E: [ 99 118 147 147 168 127  61 150]
Y: [147 147 168 127 126 104  61 150]
Z: [ 91  92  85 142  83 161 139 126]
which: [ 99 118 147 147 168 127  61 150] => E
which: [147 147 168 127  61] => E
which: [147 147 170 126 125 103  59 150] => Y
miss Y: [147 126 168 147 104  61 150] => [127]
back: [147 118] => E
which: [91 92] => Z

F: [127 127 128 126 129 127 128 129 128 129 128 128 175 199 200]
K: [128 128 128 129 130 198 200 198 199 200 200 199 201 199 201]
C: [127 128 129 198 198 200 201 199 199 199 198 198 198 200 200]
J: [128 127 129 130 198 202 199 200 198 201 200 198 199 201 200]
which: [175 199 200] => F
back: [200 201 199 198 200 201 198 200 199 202] => J
which: [127 128 129 198 198 200 201 199 199 199 198 198 198 200 200] => C
which: [128 128 129 130 198] => K
miss J: [200 201 198 128 199 127 198 198 199 201 200 202 200 130] => [129]
all C: [198] => 3 4 10 11 12

B: [159 120 123 143 129 138 161 135 124 115 111 119 156 130  71 109 105 116
 138 131 112  86 152 161 104 128 146 161 133 142 151  97 140 144 106 145
 121 117  85 149 140 153 117]
P: [159 120 123 143 129 138 161 135 124 115 111 119 156 130  71 109 105 116
 138 131 112  86 152 161 104 128 146 161 133 142 151  97 140 144 106 145
 121 117  85 149 140 159 127]
G: [150 123 113 138 128 131 173 132 132 102 119 118 139 136  87 103 115 131
 134 145  94  96 143 159 107 133 144 153 148 151 153  91 142 135  98 143
 123 105  82 145 131 167 110]
U: [115 110 119 135 131 125 159 152 132 125 117 132 165 143  82 114 111 133
 137 142 125  91 141 170 112 136 132 153 136 144 149  78 150 146 106 145
 123 105  82 146 134 133 138]
V: [132 141 103 140 115 130 178 144 125 110 131 140 171 128  85 119 129 133
 140 138 100 109 131 167 120 131 130 156 140 149 144  74 138 159  99 140
 119  96  78 135 135 167 126]
miss G: [128 153 132 173 110  87 153 167 123 107  82  96  91 123 144 105 102 143
  94 135 119 131 143 131 145 139 113 103 136  98 131 134 145 151 132 133
 150 115 138 118 159 148] => [142]
which: [159 120 123 143 129 138 161 135 124 115 111 119 156 130  71 109 105 116
 138 131 112  86 152 161 104 128 146 161 133 142 151  97 140 144 106 145
 121 117  85 149 140 153 117] => B
which: [149 123 112 138 129 131 171 132 130 102 117 118 139 137  89 103 114 129
 135 146  94  95 141 159 105 131 144 153 148 151 152  91 142 136  98 143
 123 107  82 146 133 167 110] => G
which: [145 123 105  82 146] => U

L: [110 133 125 139 130 122 120  65 132  94 142 123 187 120 136 156 107 167
 193 116 126 127 158 101 129 103 144 141 147 155  58]
T: [110 133 125 139 130 122 120  65 132 112 142 123 187 120 141 156 107 167
 193 116 126 127 158 101 129 103 144 141 147 155  58]
X: [ 82 153 164 129 113 111  74  66 145  80 152 129 188 143 135 150 120 158
 176  93 121 100  97  81 145 104  99 175 130 139 118]
N: [107 135 134 133 114 122 113  61 142 110 143 115 189 130 146 149 100 171
 193 122 122 132 156  99 145 103 139 141 142 161  60]
R: [120 155 142 110  85  80  83  69 123  91 174 115 123 144 184 127  89 104
 179 114 162 115 109 111 123 136 112 187 147 111 148]
H: [115 168 135 109  93  98  85  64 113  87 167 117 122 139 183 125  88 105
 179 115 164  99 124 116 120 136 119 169 149 122 150]
W: [ 99 172 140 149  89 123 123  74 111 107 150 132 147 154 172 167 113  98
 166 122 153 110 171 116 124  99 122 162 147 136 105]
Q: [118 145 165 126  83  66  87  78 139  93 168 112 117 153 168 119 110 122
 171  91 150 114 117  88 128 134 105 194 136 106 129]
A: [121 132 147 113  83  71  84  72 127  94 174 115 121 119 181 124  94 107
 178 109 158 120 106 107 125 136 109 194 145 107 143]
miss T: [141 193 156 101 116 144 130 110 127  58 132 122 133 103 167 129 158 123
 141 126 120 120 155 147 139 125 112  65 107 187] => [142]
all A: [125] => 24

kerig: [191 100  82 129 103 162  82]
Seluz: [138 191 101  89 179  90  83]
dumi: [115  72  98  83 175 170 114]
beni: [192 117  64 127 122 105 196]
puv: [ 97 191  61  75 135 159 107]
pebob: [ 99  62 146 140 166 111  77]
lasov: [182 125  81 189 147  84  70]
nakun: [133 146 170  80  95 150 116]
Nevop: [138 165 101  89 179  90 124]
Dotuz: [ 99  62 146 149  96 155  96]
which: [191 101] => Seluz
which: [190 100  83 129 103 163  83] => kerig
which: [ 97 191  61] => puv
all kerig: [82] => 2 6

Sak: [ 76  99  83 189 138 157 132  66]
gupe: [138 105 107 119 122 105 127 160]
Dono: [135 120 123 144 148 150 134 109]
Namiz: [135 120 123 144 148 150 140 109]
latud: [123 105 107 127 119 160 122 105]
Tup: [107 105 122 187 170 166 129  68]
rufif: [135 120 144 172  91 122 121 148]
rofu: [122  91 120 135 144 172 115  87]
deba: [159 100 132 155 173 163 103 105]
Kalis: [ 55  97  61 166 128  99 156  96]
which: [122  91 120 135 144 172] => rofu
back: [160 119 127 107 105] => latud
which: [107 105 122 187 170 166 129  68] => Tup
which: [107 127 119 160 122 105] => latud
which: [76 99 83] => Sak
miss Dono: [123 150 120 134 144 109 148] => [135]
which: [138 120 140 173  90 121 124 149] => rufif

tugu: [128 128 128 173 128 166 139 169 138 140]
Dami: [129 127 128 173 129 168 139 169 138 140]
rez: [128 128 184 173 142 170 139 169 138 139]
Solak: [127 127 129 173 127 128 129 128 138 140]
luzuf: [127 127 129 173 127 128 128 128 139 138]
dad: [128 128 129 173 129 128 128 128 127 139]
fomi: [129 128 128 173 139 169 139 168 139 139]
Lifu: [128 127 184 173 142 169 139 170 138 140]
piga: [133 166 185 173 142 169 140 168 138 139]
sud: [128 128 128 173 128 136 139 168 138 140]
palib: [127 128 129 173 129 170 139 169 138 139]
bopal: [128 128 128 173 128 128 129 169 139 140]
miss palib: [139 129 129 127 128 173 139 138 170] => [169]
which: [127 128 129 173 129 170 139 169 138 139] => palib

mif: [ 92 129  96 126  90 182 128 164 141]
Tutoz: [ 82 107  95 134  84 128 140 162 147]
sep: [ 78 110  96 128  80 169 141 162 146]
Gure: [ 70 114  97 147  79 159 145 164 141]
Zit: [ 67 116  96 151  78 152 150 128 138]
Gos: [ 87 128  95 129  96 178 137 158 149]
gavil: [103 101  98 117  97 187 130 152 151]
nivi: [107  82  95 129  88 178 137 158 149]
Dopur: [128 143 143 143 128 164 144 128 143]
back: [159  79 147  97 114  70] => Gure
miss Gos: [ 87  96 129 178 158 128 149 137] => [95]
all Dopur: [128] => 0 4 7
which: [ 82 107] => Tutoz
miss Dopur: [143 143 128 143 143 164 128 128] => [144]
which: [ 70 114  97 147  79 159 145 164 141] => Gure

Nukel: [ 92 129 165  90]
fot: [103 166 161  97]
Videz: [ 86 147 102 183]
popu: [ 86 147 173  92]
bure: [116 136 131 113]
mak: [ 92 164 165  99]
vukir: [162 132 102 183]
mal: [118 136 131 113]
veved: [131 116 123 125]
which: [116 136 131 113] => bure
which: [162 132 102 183] => vukir
which: [ 86 148 173  92] => popu

bopa: [120 159 128 130 126]
bof: [120 151 128 130 126]
pofa: [155  79 118 161 117]
rida: [119 167 140 111 143]
ruli: [ 93 161 161  88 150]
zifib: [123 159 135 159 112]
Zura: [185 120 106 182 134]
duti: [112 155 148 107 146]
all zifib: [135] => 2
which: [161  88] => ruli

zalaz: [122 152 100 147 116 124 133  90]
gev: [133 143  87 144 116 124 133  90]
dab: [149 152  93 164  99 164 156  75]
rudep: [111 106 155 105 153 108 107 175]
Dabu: [128 158  98 145 104 133 140  87]
mizo: [107 136 109 120 125 101 117 125]
voga: [146 157  95 168  95 155 156  64]
Zoduf: [139 162  88 164 108 145 145  61]
Zakan: [101 144 109 121 133  99 107 122]
Sez: [ 96 105 158  90 165  91  91 191]
back: [ 87 140 133] => Dabu
back: [ 99 164  93 152 149] => dab
which: [122 153 100 147 116 124 132  90] => zalaz
back: [107  99 133 121] => Zakan

